Here is a tiny trained network, its code and every weight. The questions are about switching its units off for an input and a target symbol, where a switched-off unit gives its printed mean instead of its output.

import numpy as np


def w(rows, s, z=0):
    codes = np.array(rows[::2]) - 128.0
    scale = np.full(codes.shape[1], s)
    scale[-1] = z or s
    return codes * scale


def f(y):
    return np.maximum(y, 0)


def softmax(a):
    e = np.exp(a - a.max(-1, keepdims=True))
    return e / e.sum(-1, keepdims=True)


def log_softmax(a):
    a = a - a.max(-1, keepdims=True)
    return a - np.log(np.exp(a).sum(-1, keepdims=True))


def net(x, mask):
    ids = ['αβδεζηθλμπστφψ'.index(c) for c in x.split()]
    T = len(ids)
    res = E[ids] + P[:T]
    u = 0
    for l in range(2):
        q, k, v = (res @ M[l].T for M in (Q, K, V))
        z = softmax(np.where(np.tri(T) > 0, q @ k.T / 4**0.5, -1e9)) @ v
        res = res + np.where(mask[u], z, O[l][:, -1]) @ O[l][:, :-1]
        u += 1
        y = f(res @ A[l][:, :-1].T + A[l][:, -1])
        res = res + np.where(mask[u : u + 4], y, B[l][:, -1]) @ B[l][:, :-1]
        u += 4
    return log_softmax(res[-1] @ U[:, :-1].T + U[:, -1])


Q, K, V, O, A, B = {}, {}, {}, {}, {}, {}
E = w([
[69,66,208],'α',
[112,104,163],'β',
[75,120,181],'δ',
[50,46,160],'ε',
[56,38,131],'ζ',
[94,65,145],'η',
[41,152,195],'θ',
[156,194,223],'λ',
[18,232,111],'μ',
[207,120,130],'π',
[68,212,81],'σ',
[121,180,87],'τ',
[21,85,78],'φ',
[190,171,7],'ψ',
],0.018)
P = w([
[98,133,184],'0',
[112,126,177],'1',
[48,183,1],'2',
[147,122,208],'3',
[48,185,12],'4',
[169,124,212],'5',
[55,183,10],'6',
[185,129,206],'7',
[67,181,11],'8',
[194,138,193],'9',
[49,183,14],'10',
[191,139,185],'11',
],0.0077)
Q[0] = w([
[248,100,85],'L0H0',
[76,95,64],'L0H0',
[242,159,137],'L0H0',
[171,198,253],'L0H0',
],0.0027)
K[0] = w([
[10,182,246],'L0H0',
[196,1,208],'L0H0',
[203,113,153],'L0H0',
[16,99,169],'L0H0',
],0.0046)
V[0] = w([
[172,152,235],'L0H0',
[141,177,105],'L0H0',
[133,58,112],'L0H0',
[173,10,142],'L0H0',
],0.011)
O[0] = w([
[191,101,241,54],'L0H0',
[88,136,112,60],'L0H0',
[122,1,70,109],'L0H0',
[123,206,204,2],'L0H0',
],0.0064,0.003)
A[0] = w([
[65,133,146,63],'L0N0',
[145,2,166,19],'L0N1',
[171,105,114,247],'L0N2',
[202,171,124,4],'L0N3',
],0.011,0.0031)
B[0] = w([
[154,87,75,254],'L0N0',
[170,62,64,235],'L0N1',
[1,235,56,171],'L0N2',
[178,78,64,167],'L0N3',
],0.0077,0.004)
Q[1] = w([
[124,157,122],'L1H0',
[93,117,101],'L1H0',
[14,120,117],'L1H0',
[130,69,1],'L1H0',
],0.0094)
K[1] = w([
[157,177,73],'L1H0',
[111,180,254],'L1H0',
[186,208,69],'L1H0',
[124,71,83],'L1H0',
],0.0066)
V[1] = w([
[196,229,45],'L1H0',
[254,78,123],'L1H0',
[70,120,80],'L1H0',
[51,168,159],'L1H0',
],0.0098)
O[1] = w([
[189,176,105,92],'L1H0',
[254,134,80,23],'L1H0',
[246,110,139,253],'L1H0',
[82,234,222,154],'L1H0',
],0.0058)
A[1] = w([
[146,88,119,253],'L1N0',
[124,112,247,72],'L1N1',
[120,172,79,152],'L1N2',
[159,181,209,66],'L1N3',
],0.013,0.0042)
B[1] = w([
[201,183,134,254],'L1N0',
[114,154,212,230],'L1N1',
[122,115,102,242],'L1N2',
[75,4,39,191],'L1N3',
],0.011,0.0056)
U = w([
[206,104,244,72],'α',
[169,192,246,207],'β',
[107,185,251,105],'δ',
[182,26,149,31],'ε',
[182,25,116,1],'ζ',
[183,78,158,169],'η',
[39,163,226,43],'θ',
[73,57,191,157],'λ',
[47,222,181,73],'μ',
[219,191,158,189],'π',
[80,198,143,143],'σ',
[118,200,147,238],'τ',
[41,72,91,182],'φ',
[184,147,62,40],'ψ',
],0.011,0.0075)

Each question gives the input, a string of symbols that net reads in full, and the target symbol t.
The units are the heads (4 rows each of Q, K, V and O) and the neurons (one row each of A and B). Each row of codes is followed by its name. A weight is (code - 128) times the scale printed after its matrix; where a second scale follows, it is the last column's (O, A, B and U).
mask holds one flag per unit, layer by layer, with each layer's heads first. A switched-off unit (its flag False) gives its mean, the last column of its rows in O or B, instead of its output. The means were averaged over made-up inputs and are rounded, as every weight is.
A unit's drop is (log p(t) with every unit on - log p(t) with that unit switched off) / (log p(t) with every unit on - log p(t) with every unit switched off).
The circuit of an input: a set's keep is (log p(t) with only the set's units on - log p(t) with every unit switched off) / (log p(t) with every unit on - log p(t) with every unit switched off). Starting from all 10 units, units are removed one at a time, each time the one whose removal leaves the highest keep (on an exact tie, the one counted first), for as long as the keep stays at least 0.8.
units of the circuit, in order: the units of the circuit, biggest drop first
k most important neurons: the k neurons with the biggest drops, biggest first
top k neurons in layer l: the k neurons of layer l with the biggest drops, biggest first
drop when u is switched off: that unit's drop, to one decimal
input φ α φ σ β β η λ, target λ: most important neuron	(L1N3)
input θ α φ ζ, target ζ: units of the circuit, in order	(L0N1; L1N0)
input μ η λ μ η σ α φ ε φ θ θ, target θ: top 2 neurons in layer 1	(L1N1; L1N0)
input σ τ α φ δ β σ φ λ, target φ: units of the circuit, in order	(L1N3; L1N0; L1H0)
input β σ α δ, target δ: units of the circuit, in order	(L1N1; L1H0)
input δ σ θ α, target α: 3 most important neurons	(L0N1; L1N0; L1N1)
input ψ β σ, target ψ: 2 most important neurons	(L1N2; L1N1)
input λ β δ ψ ψ β η, target ψ: 2 most important neurons	(L0N3; L1N1)
input η δ τ β, target β: 3 most important neurons	(L1N3; L0N0; L1N1)
input η φ π β, target β: top 3 neurons in layer 0	(L0N0; L0N3; L0N2)
input β τ π φ β φ λ, target φ: top 2 neurons in layer 0	(L0N1; L0N0)
input α π δ ζ, target ζ: drop when L1H0 is switched off	0.6
input β ζ β λ λ η θ λ λ α, target α: drop when L1N1 is switched off	0.1
input φ β φ μ λ φ ψ θ φ, target ψ: drop when L1H0 is switched off	0.9
input ψ η τ, target ψ: units of the circuit, in order	(L1H0)
input σ ψ φ, target ψ: drop when L1H0 is switched off	1.0
